143  146  157  127  146  133  151 ==> 143
121  112  155  127  139 ==> 121
133  126  112  104  139 ==> 133
101   99  104  129  131  111 ==> 101
151  119  126  108 ==> 151
129  135  131  101 ==> 129
117  112  155  119  120 ==> 117
---
array([153, 139, 117, 111]) >> 139

array([[105, 106, 132, 153, 111],
       [151, 145, 153, 104, 109]]) >> 132

array([[138, 106, 129, 145, 127, 133],
       [124, 115, 134, 143, 126, 126],
       [132, 102, 140, 140, 130, 128]]) >> 145

array([137, 154, 142, 127, 122, 156, 114]) >> 122

array([151, 104, 148, 142, 145, 107]) >> 142

array([135, 140, 146, 149, 100, 148, 101]) >> 100
---
[[126 137 136 124]
 [100 149 123 133]
 [143 144 127 116]] ans = 136

[[128 126 150 131 129 123 125]
 [134 131 150 134 127 110 126]] ans = 150

[[119 126 125 156]
 [126 142 138 150]] ans = 125

[112 126 146 156 147] ans = 146

[[129 149 146 126 116]
 [128 146 146 119 122]
 [143 126 121 156 114]] ans = 146

[[151 135 151 145]
 [105 120 105 111]
 [108 150 108 150]] ans = 151

[[119 120 109 111 122 144]
 [154 152 154 146 153  99]
 [102 147 142 152 104 153]] ans = 109
---
array([[123, 135, 128, 123, 101, 142, 102],
       [123, 124, 119, 123, 127, 139, 126],
       [134, 137, 148, 134, 139, 104, 140]]) Out: 139

array([[123, 128, 107, 146],
       [105, 106, 121, 143],
       [126, 128, 131, 132]]) Out: 128

array([[106, 121, 155, 110],
       [116, 146, 145, 145],
       [137, 102, 121, 155]]) Out: 102

array([[117, 143, 150, 135, 132, 135, 131],
       [142, 136, 129, 132, 121, 103, 157],
       [128, 128, 128, 128, 127, 127, 128]]) Out: 127

array([[146, 140, 143, 136],
       [123, 151, 153, 153],
       [111, 142, 151, 154]]) Out: 142

array([[126, 151, 142, 122, 114, 113, 120],
       [123, 126, 131, 124, 120, 116, 110],
       [112, 132, 107, 129, 142, 136, 139]]) Out: 142

array([[134, 133, 133, 146, 130, 130, 130],
       [148, 149, 148, 115, 125, 152, 126],
       [115, 114, 115, 155, 147, 118, 146]]) Out: 147
---
Q:
[[112 130 127 120 133 129 147]
 [128 122 130 138 124 139 132]
 [148 113 124 143 139 151 126]]
A: 124

Q:
[[123 141 137 147 105]
 [114 147 136 136 129]
 [121 142 131 114 114]]
A: 131

Q:
[[145 127 127 126 127 145 146]
 [155 133 133 132 133 115 155]
 [124 142 141 141 141 145 124]]
A: 141

Q:
[[138 128 129 122 143 126]
 [143 121 134 120 146 121]
 [144 107 143 122 141 113]]
A: 143

Q:
[[137 136 117 118]
 [148 142 106 109]
 [152 143 102 110]]
A: 102

Q:
[[137 150 128 129 122 123]
 [128 137 127 130 127 125]
 [153 149 120 134 113 137]]
A: 120

Q:
[[152 113 138 118 120 129 123]
 [144 116 128 120 117 133 123]
 [114 119 152 135 154 126 122]]
A: 152

Q:
[[142 141 132 138]
 [120 120 110 157]
 [120 128 136 107]]
A: 136

Q:
[[136 129 140 136]
 [107 135 126 125]
 [112 125 122 138]]
A: 122

Q:
[[139 129 134 125 118]
 [151 119 115 131 122]
 [143 109 124 145 115]]
A: 124
---
[[101 113 140 130]
 [119 141 101 138]
 [155 145  99 125]] -> 130

[152 112 116 143] -> 143

[142 145 101 104] -> 104

[133 142 158 125] -> 125

[120 127 126 153] -> 153

[102 106 100 104] -> 104
---
[138 117 112 128 113 154 117] -> 112
[133 155 135 120 117 126] -> 135
[112 149 110 125] -> 110
[129 114 102 148 144 115 107] -> 102
[122 111 145 102 119 152] -> 145
[124 144 117 129 154 135 142] -> 117
[100 107 152 113 131 107 120] -> 152
[140 143 148 146 114 150] -> 148
[152 143 126 120 153 130] -> 126
[104 129 146 137 144] -> 146
